Below is a small trained network, with its code and all its weights. Each question gives an input and a target symbol and asks what happens when units are switched off, that is, made to give their printed mean instead of their output.

import numpy as np


def w(rows, s, z=0):
    codes = np.array(rows[::2]) - 128.0
    scale = np.full(codes.shape[1], s)
    scale[-1] = z or s
    return codes * scale


def softmax(a):
    e = np.exp(a - a.max(-1, keepdims=True))
    return e / e.sum(-1, keepdims=True)


def log_softmax(a):
    a = a - a.max(-1, keepdims=True)
    return a - np.log(np.exp(a).sum(-1, keepdims=True))


def net(x, mask):
    ids = ['δζμξσω'.index(c) for c in x.split()]
    T = len(ids)
    res = E[ids] + P[:T]
    u = 0
    for l in range(3):
        r = res
        for j in range(3):
            rows = slice(2 * j, 2 * j + 2)
            q, k, v = (r @ M[l][rows].T for M in (Q, K, V))
            z = softmax(np.where(np.tri(T) > 0, q @ k.T / 2**0.5, -1e9)) @ v
            o = O[l][rows]
            res = res + np.where(mask[u + j], z, o[:, -1]) @ o[:, :-1]
        u += 3
    return log_softmax(res[-1] @ U[:, :-1].T + U[:, -1])


Q, K, V, O = {}, {}, {}, {}
E = w([
[210,72,172],'δ',
[99,206,4],'ζ',
[56,144,92],'μ',
[34,48,33],'ξ',
[213,109,189],'σ',
[152,106,163],'ω',
],0.02)
P = w([
[128,163,191],'0',
[116,174,3],'1',
[16,217,80],'2',
[74,181,52],'3',
[53,169,67],'4',
[121,114,105],'5',
[42,152,65],'6',
[147,87,167],'7',
[87,81,86],'8',
[163,68,194],'9',
[134,74,147],'10',
[167,94,166],'11',
[169,106,187],'12',
],0.0042)
Q[0] = w([
[97,100,65],'L0H1',
[163,101,118],'L0H1',
[144,70,120],'L0H2',
[174,89,124],'L0H2',
[187,176,90],'L0H3',
[43,11,178],'L0H3',
],0.012)
K[0] = w([
[64,92,174],'L0H1',
[26,86,253],'L0H1',
[115,109,30],'L0H2',
[76,96,65],'L0H2',
[172,176,190],'L0H3',
[127,62,117],'L0H3',
],0.0069)
V[0] = w([
[151,120,165],'L0H1',
[72,102,188],'L0H1',
[87,114,126],'L0H2',
[182,148,73],'L0H2',
[249,146,155],'L0H3',
[22,8,159],'L0H3',
],0.011)
O[0] = w([
[61,118,184,79],'L0H1',
[156,244,115,123],'L0H1',
[137,195,159,147],'L0H2',
[66,75,95,137],'L0H2',
[59,126,118,3],'L0H3',
[254,160,43,190],'L0H3',
],0.0078,0.0083)
Q[1] = w([
[183,70,158],'L1H1',
[151,135,20],'L1H1',
[97,207,171],'L1H2',
[95,80,73],'L1H2',
[77,151,74],'L1H3',
[160,255,120],'L1H3',
],0.0086)
K[1] = w([
[101,172,107],'L1H1',
[209,115,3],'L1H1',
[114,170,155],'L1H2',
[85,133,43],'L1H2',
[25,120,180],'L1H3',
[212,100,148],'L1H3',
],0.0068)
V[1] = w([
[130,134,77],'L1H1',
[155,100,105],'L1H1',
[1,129,184],'L1H2',
[91,51,156],'L1H2',
[173,147,149],'L1H3',
[245,43,24],'L1H3',
],0.0087)
O[1] = w([
[79,133,173,190],'L1H1',
[91,52,200,170],'L1H1',
[179,170,139,30],'L1H2',
[191,253,167,76],'L1H2',
[172,177,83,138],'L1H3',
[71,121,182,252],'L1H3',
],0.0056,0.012)
Q[2] = w([
[51,3,67],'L2H1',
[222,218,92],'L2H1',
[255,79,5],'L2H2',
[180,183,196],'L2H2',
[90,127,182],'L2H3',
[173,237,117],'L2H3',
],0.0056)
K[2] = w([
[172,80,46],'L2H1',
[128,254,127],'L2H1',
[132,174,242],'L2H2',
[24,151,135],'L2H2',
[175,146,127],'L2H3',
[151,154,106],'L2H3',
],0.0069)
V[2] = w([
[121,174,115],'L2H1',
[7,203,74],'L2H1',
[99,131,57],'L2H2',
[140,95,68],'L2H2',
[150,132,139],'L2H3',
[129,34,96],'L2H3',
],0.012)
O[2] = w([
[149,67,171,63],'L2H1',
[179,75,142,166],'L2H1',
[121,68,34,224],'L2H2',
[131,145,66,241],'L2H2',
[99,152,179,94],'L2H3',
[85,254,70,254],'L2H3',
],0.0079,0.0062)
U = w([
[68,16,148,66],'δ',
[133,139,107,2],'ζ',
[105,155,144,196],'μ',
[253,180,63,221],'ξ',
[82,88,159,108],'σ',
[161,149,113,79],'ω',
],0.011,0.0059)

Each question gives the input, a string of symbols that net reads in full, and the target symbol t.
The units are the heads (2 rows each of Q, K, V and O). Each row of codes is followed by its name. A weight is (code - 128) times the scale printed after its matrix; where a second scale follows, it is the last column's (O and U).
mask holds one flag per head, layer by layer. A switched-off head (its flag False) gives its mean, the last column of its rows in O, instead of its output. The means were averaged over made-up inputs and are rounded, as every weight is.
A unit's drop is (log p(t) with every unit on - log p(t) with that unit switched off) / (log p(t) with every unit on - log p(t) with every unit switched off).
The circuit of an input: a set's keep is (log p(t) with only the set's units on - log p(t) with every unit switched off) / (log p(t) with every unit on - log p(t) with every unit switched off). Starting from all 9 units, units are removed one at a time, each time the one whose removal leaves the highest keep (on an exact tie, the one counted first), for as long as the keep stays at least 0.8.
units of the circuit, in order: the units of the circuit, biggest drop first
most important unit: the unit with the biggest drop
heads that matter: for each layer, one digit per head in row order, 1 if its drop is at least 0.15 and else 0, layers parted by /
drop when u is switched off: that unit's drop, to one decimal
input ζ μ μ μ ζ δ, target δ: most important unit	L1H2
input ζ δ δ, target μ: heads that matter	100 / 001 / 100
input μ ζ δ σ δ δ σ, target μ: heads that matter	000 / 000 / 100
input δ ζ ξ μ ξ, target ξ: heads that matter	001 / 000 / 001
input σ μ δ δ δ ζ, target μ: heads that matter	000 / 000 / 010
input δ δ μ δ σ μ δ ζ μ δ ξ σ, target μ: units of the circuit, in order	L0H3, L2H1
input δ μ ζ ξ μ ξ μ μ ω μ δ μ ξ, target μ: units of the circuit, in order	L2H2, L2H3
input δ ζ ζ, target δ: units of the circuit, in order	L0H3, L0H1
input μ δ μ ξ, target ξ: heads that matter	001 / 000 / 000
input μ ζ ζ μ, target δ: heads that matter	000 / 000 / 100
input ω δ δ δ, target μ: heads that matter	000 / 000 / 110
input μ ζ μ, target δ: drop when L2H1 is switched off	0.4
input μ ζ ω, target δ: drop when L2H2 is switched off	0.1
input ζ δ μ ζ ζ ζ, target δ: units of the circuit, in order	L0H3
input δ ξ ξ ζ, target ζ: drop when L2H2 is switched off	0.4
